Here is a tiny trained network, its code and every weight. The questions are about switching its units off for an input and a class, where a switched-off unit gives its printed mean instead of its output.

import numpy as np


def w(rows, s, z=0):
    codes = np.array(rows[::2]) - 128.0
    scale = np.full(codes.shape[1], s)
    scale[-1] = z or s
    return codes * scale


def norm(h):
    return h / np.sqrt((h * h).mean(-1, keepdims=True) + 1e-5)


def f(y):
    return y / 2 * (1 + np.tanh(0.7978845608 * (y + 0.044715 * y**3)))


def log_softmax(a):
    a = a - a.max(-1, keepdims=True)
    return a - np.log(np.exp(a).sum(-1, keepdims=True))


def net(x, mask):
    res = np.array(x, float).reshape(1, 8) / 4 @ E
    u = 0
    for l in range(4):
        y = f(norm(res) @ A[l][:, :-1].T + A[l][:, -1])
        res = res + np.where(mask[u : u + 3], y, B[l][:, -1]) @ B[l][:, :-1]
        u += 3
    return log_softmax(norm(res)[-1] @ U[:, :-1].T + U[:, -1])


A, B = {}, {}
E = w([
[108,176,112,141,109,182,193,54,136,48],'x0',
[131,131,129,129,135,129,127,124,124,125],'x1',
[150,121,5,157,157,112,113,75,110,174],'x2',
[168,129,189,143,77,120,130,75,17,160],'x3',
[128,125,128,119,124,124,129,123,125,127],'x4',
[176,96,137,155,212,209,60,132,78,52],'x5',
[32,196,140,132,184,172,110,120,96,195],'x6',
[126,131,127,134,125,127,128,127,125,127],'x7',
],0.0021)
A[0] = w([
[120,124,122,118,133,120,119,134,118,111,98],'0.n1',
[109,137,254,95,109,152,151,194,156,88,6],'0.n2',
[106,115,93,87,166,152,168,182,189,116,56],'0.n3',
],0.0048,0.0021)
B[0] = w([
[138,120,138,144,139,138,129,125,139,136,106],'0.n1',
[159,129,2,158,171,103,125,78,98,170,255],'0.n2',
[123,157,175,173,84,100,66,90,119,115,191],'0.n3',
],0.0064,0.0015)
A[1] = w([
[222,83,126,150,83,102,146,136,156,89,8],'1.n1',
[182,129,214,103,82,130,163,78,3,164,48],'1.n2',
[223,80,123,155,79,101,153,144,177,93,50],'1.n3',
],0.0032,0.0013)
B[1] = w([
[11,127,117,53,182,122,105,140,56,112,159],'1.n1',
[93,195,117,201,117,74,4,100,170,69,252],'1.n2',
[3,115,129,63,176,115,129,115,61,126,184],'1.n3',
],0.004,0.0012)
A[2] = w([
[89,127,94,113,180,134,111,178,252,87,21],'2.n1',
[50,203,150,171,171,196,108,126,113,211,3],'2.n2',
[158,100,150,126,162,184,73,136,107,99,56],'2.n3',
],0.0042,0.00075)
B[2] = w([
[166,162,175,170,87,102,85,64,2,135,178],'2.n1',
[122,43,106,61,114,71,140,130,88,42,254],'2.n2',
[117,134,144,107,77,127,159,124,167,163,160],'2.n3',
],0.005,0.0018)
A[3] = w([
[81,197,98,141,106,175,204,41,112,65,73],'3.n1',
[150,83,146,107,126,60,68,209,110,227,254],'3.n2',
[203,86,162,137,215,253,60,145,91,75,154],'3.n3',
],0.0032,0.00061)
B[3] = w([
[195,77,186,132,195,192,81,236,149,179,244],'3.n1',
[162,151,166,156,157,253,170,126,158,61,255],'3.n2',
[67,182,112,108,45,26,212,126,194,208,194],'3.n3',
],0.0039,0.0022)
U = w([
[182,129,5,148,183,111,141,94,98,176,251],'0',
[122,177,197,197,70,82,4,70,95,87,90],'1',
[51,43,138,12,139,97,145,154,64,51,90],'2',
[98,167,157,105,42,98,222,145,239,203,88],'3',
[199,108,196,156,172,254,129,201,166,116,89],'4',
],0.0058,0.0023)

Each question gives the input, the list of numbers given to net, and the class t.
The units are the neurons (one row each of A and B). Each row of codes is followed by its name. A weight is (code - 128) times the scale printed after its matrix; where a second scale follows, it is the last column's (A, B and U).
mask holds one flag per neuron, layer by layer. A switched-off neuron (its flag False) gives its mean, the last column of its row in B, instead of its output. The means were averaged over made-up inputs and are rounded, as every weight is.
A unit's drop is (log p(t) with every unit on - log p(t) with that unit switched off) / (log p(t) with every unit on - log p(t) with every unit switched off).
The circuit of an input: a set's keep is (log p(t) with only the set's units on - log p(t) with every unit switched off) / (log p(t) with every unit on - log p(t) with every unit switched off). Starting from all 12 units, units are removed one at a time, each time the one whose removal leaves the highest keep (on an exact tie, the one counted first), for as long as the keep stays at least 0.8.
units of the circuit, in order: the units of the circuit, biggest drop first
k most important neurons: the k neurons with the biggest drops, biggest first
k most important neurons of layer l: the k neurons of layer l with the biggest drops, biggest first
input [8,-1,4,-1,2,-5,2,-1], class 4: 3 most important neurons => (3.n1, 0.n2, 3.n3)
input [-7,6,0,-6,-1,-3,5,2], class 4: 3 most important neurons => (3.n2, 1.n2, 1.n3)
input [-3,-5,-7,-1,-1,1,-1,-7], class 0: units of the circuit, in order => (0.n2)
input [-7,6,5,2,-3,-2,0,-3], class 4: 2 most important neurons => (3.n2, 0.n2)
input [8,6,-3,-7,6,-5,7,2], class 4: units of the circuit, in order => (3.n1, 3.n3)
input [-5,-6,0,6,4,-5,-7,-6], class 2: units of the circuit, in order => (1.n3, 1.n1)
input [8,-6,4,1,1,-1,-6,-8], class 4: units of the circuit, in order => (3.n1, 0.n2)
input [-2,8,5,-6,-2,6,0,-6], class 1: units of the circuit, in order => (2.n1, 0.n2)
input [0,-4,-8,7,-4,0,-6,3], class 0: 2 most important neurons => (0.n2, 0.n3)
input [-6,-3,-4,0,0,3,7,-6], class 2: 2 most important neurons => (2.n2, 3.n1)
input [-6,-4,4,-2,-2,0,0,4], class 4: 2 most important neurons => (3.n2, 0.n2)
input [-1,-8,-7,6,-4,1,5,3], class 0: 2 most important neurons => (0.n2, 0.n3)
input [3,7,-5,5,5,5,4,-1], class 0: units of the circuit, in order => (0.n2, 0.n3)
input [-8,3,7,-4,1,-3,-5,-7], class 4: 3 most important neurons => (3.n2, 0.n2, 2.n2)
input [-5,3,2,5,-8,6,-3,0], class 3: units of the circuit, in order => (3.n3, 2.n1, 0.n2)
input [-5,2,-1,2,-5,-1,-8,3], class 2: units of the circuit, in order => (1.n3)
input [6,6,-1,-8,-4,-2,-7,-7], class 1: 4 most important neurons => (2.n1, 0.n3, 2.n2, 3.n2)
input [5,-2,4,-7,-4,2,-7,2], class 1: 2 most important neurons of layer 2 => (2.n1, 2.n2)
input [2,2,-2,5,4,-1,-6,-6], class 2: 4 most important neurons => (1.n1, 1.n3, 0.n3, 2.n1)
input [5,6,-5,-8,3,-1,8,-3], class 1: units of the circuit, in order => (2.n1)
input [3,3,-3,-5,0,8,8,1], class 2: 2 most important neurons => (2.n2, 1.n2)
